Below are the code and all the weights of a small trained network. Each question names an input and a target symbol and asks about switching units off, where a switched-off unit gives its printed mean instead of its output.

import numpy as np


def w(rows, s, z=0):
    codes = np.array(rows[::2]) - 128.0
    scale = np.full(codes.shape[1], s)
    scale[-1] = z or s
    return codes * scale


def norm(h):
    return h / np.sqrt((h * h).mean(-1, keepdims=True) + 1e-5)


def f(y):
    return y / 2 * (1 + np.tanh(0.7978845608 * (y + 0.044715 * y**3)))


def softmax(a):
    e = np.exp(a - a.max(-1, keepdims=True))
    return e / e.sum(-1, keepdims=True)


def log_softmax(a):
    a = a - a.max(-1, keepdims=True)
    return a - np.log(np.exp(a).sum(-1, keepdims=True))


def net(x, mask):
    ids = ['ΔΘΠΣαβξτφψ'.index(c) for c in x.split()]
    T = len(ids)
    res = E[ids] + P[:T]
    r = norm(res)
    for j in range(3):
        rows = slice(3 * j, 3 * j + 3)
        q, k, v = (r @ M[0][rows].T for M in (Q, K, V))
        z = softmax(np.where(np.tri(T) > 0, q @ k.T / 3**0.5, -1e9)) @ v
        o = O[0][rows]
        res = res + np.where(mask[j], z, o[:, -1]) @ o[:, :-1]
    y = f(norm(res) @ A[0][:, :-1].T + A[0][:, -1])
    res = res + np.where(mask[3:15], y, B[0][:, -1]) @ B[0][:, :-1]
    return log_softmax(norm(res)[-1] @ U[:, :-1].T + U[:, -1])


Q, K, V, O, A, B = {}, {}, {}, {}, {}, {}
E = w([
[84,145,106,97],'Δ',
[81,118,99,126],'Θ',
[91,6,141,99],'Π',
[81,156,98,125],'Σ',
[71,124,105,111],'α',
[76,127,124,129],'β',
[75,128,116,94],'ξ',
[71,143,122,108],'τ',
[91,126,87,101],'φ',
[120,125,31,146],'ψ',
],0.013)
P = w([
[197,140,155,152],'0',
[115,165,155,188],'1',
[151,206,154,141],'2',
[107,111,86,51],'3',
[82,123,152,176],'4',
[160,181,250,72],'5',
[128,105,112,71],'6',
[91,135,151,184],'7',
],0.018)
Q[0] = w([
[152,81,67,154],'H0',
[15,202,145,158],'H0',
[46,114,173,218],'H0',
[189,162,140,53],'H1',
[81,135,140,247],'H1',
[13,90,61,84],'H1',
[117,88,69,98],'H2',
[59,101,133,76],'H2',
[195,69,138,92],'H2',
],0.011)
K[0] = w([
[150,142,172,103],'H0',
[207,114,107,150],'H0',
[192,148,195,209],'H0',
[52,107,102,120],'H1',
[215,163,138,193],'H1',
[187,5,180,110],'H1',
[94,41,150,119],'H2',
[139,41,127,135],'H2',
[87,160,139,92],'H2',
],0.016)
V[0] = w([
[93,124,20,90],'H0',
[237,126,120,3],'H0',
[146,85,84,99],'H0',
[183,63,110,165],'H1',
[149,186,67,164],'H1',
[141,217,102,147],'H1',
[52,168,97,180],'H2',
[106,82,127,124],'H2',
[118,177,90,138],'H2',
],0.016)
O[0] = w([
[173,98,129,200,89],'H0',
[133,16,146,64,254],'H0',
[148,83,88,161,127],'H0',
[100,70,2,196,139],'H1',
[188,93,203,249,162],'H1',
[177,127,176,138,177],'H1',
[147,135,161,98,118],'H2',
[156,158,111,153,95],'H2',
[113,97,179,147,142],'H2',
],0.013,0.0087)
A[0] = w([
[148,138,252,120,216],'N0',
[68,209,110,99,2],'N1',
[158,81,188,172,101],'N2',
[152,77,97,217,133],'N3',
[229,137,116,184,168],'N4',
[26,98,114,119,124],'N5',
[83,111,113,74,82],'N6',
[149,89,127,55,97],'N7',
[97,34,102,134,54],'N8',
[150,125,180,170,135],'N9',
[222,244,103,110,187],'N10',
[114,147,52,150,138],'N11',
],0.015,0.0073)
B[0] = w([
[145,160,71,93,253],'N0',
[139,189,105,155,132],'N1',
[189,140,76,156,179],'N2',
[25,153,111,95,167],'N3',
[110,163,104,218,153],'N4',
[187,156,141,137,194],'N5',
[141,148,110,186,166],'N6',
[106,165,145,171,179],'N7',
[117,154,172,131,196],'N8',
[232,139,113,119,160],'N9',
[157,9,175,131,148],'N10',
[128,112,88,120,143],'N11',
],0.014,0.012)
U = w([
[205,54,133,54,91],'Δ',
[8,157,132,159,36],'Θ',
[119,103,37,69,252],'Π',
[239,159,101,190,97],'Σ',
[110,157,215,156,245],'α',
[102,252,112,158,65],'β',
[81,92,212,35,88],'ξ',
[97,187,129,29,64],'τ',
[128,3,146,138,144],'φ',
[144,122,92,245,131],'ψ',
],0.018,0.004)

Each question gives the input, a string of symbols that net reads in full, and the target symbol t.
The units are the heads (3 rows each of Q, K, V and O) and the neurons (one row each of A and B). Each row of codes is followed by its name. A weight is (code - 128) times the scale printed after its matrix; where a second scale follows, it is the last column's (O, A, B and U).
mask holds one flag per unit, heads first, then neurons. A switched-off unit (its flag False) gives its mean, the last column of its rows in O or B, instead of its output. The means were averaged over made-up inputs and are rounded, as every weight is.
A unit's drop is (log p(t) with every unit on - log p(t) with that unit switched off) / (log p(t) with every unit on - log p(t) with every unit switched off).
The circuit of an input: a set's keep is (log p(t) with only the set's units on - log p(t) with every unit switched off) / (log p(t) with every unit on - log p(t) with every unit switched off). Starting from the 12 units with the biggest drops (on a tie, the unit counted first), units are removed one at a time, each time the one whose removal leaves the highest keep (on an exact tie, the one counted first), for as long as the keep stays at least 0.8.
units of the circuit, in order: the units of the circuit, biggest drop first
most important unit: the unit with the biggest drop
k most important neurons: the k neurons with the biggest drops, biggest first
which heads matter: for each layer, one digit per head in row order, 1 if its drop is at least 0.15 and else 0, layers parted by /
input Θ φ ψ Θ, target Θ: most important neuron -> (N3)
input Π ψ τ Θ Θ, target Π: which heads matter -> 010
input ξ ψ Π τ ψ Δ, target Σ: units of the circuit, in order -> (H0, N10)
input Θ α β ξ φ, target Θ: which heads matter -> 010
input φ Π φ ξ φ, target φ: units of the circuit, in order -> (H0, H1)
input τ α Θ, target ξ: units of the circuit, in order -> (H0, H1)
input φ β β ψ, target ψ: which heads matter -> 100
input α τ β α Δ α ψ, target ψ: which heads matter -> 101
input Θ ξ β ψ Δ, target Θ: units of the circuit, in order -> (H1, N3)
input τ α Π ψ ξ ψ Θ Π, target τ: which heads matter -> 100
input Π Δ ξ Θ φ Δ, target Δ: which heads matter -> 110
input Θ ψ α ψ Π, target Θ: units of the circuit, in order -> (H1, N3, H0)
input ξ Δ α τ Π, target ξ: which heads matter -> 100
input Σ ξ Σ φ Π, target Σ: which heads matter -> 010
input α β ξ φ Π, target α: which heads matter -> 111
input φ τ φ, target Δ: which heads matter -> 110
input τ ξ φ ξ, target ξ: which heads matter -> 110
input β ψ τ α τ Δ Π ψ, target β: most important unit -> H0
input β τ ξ φ ψ φ α, target α: 2 most important neurons -> (N0, N7)
input Π Π β ξ α, target Π: which heads matter -> 010
input Θ Θ φ τ β ξ Σ, target Σ: units of the circuit, in order -> (H0)
input Σ Π τ α ψ, target Σ: which heads matter -> 110
input φ ξ β β, target β: units of the circuit, in order -> (N7, H0, H1)
input β ξ ξ Π α, target β: which heads matter -> 100
input α Σ Π Δ ξ φ Π β, target α: 2 most important neurons -> (N5, N0)
input Σ Σ β τ, target τ: 2 most important neurons -> (N7, N2)
input Π Σ Δ Π Θ ψ Θ β, target Π: units of the circuit, in order -> (H1)
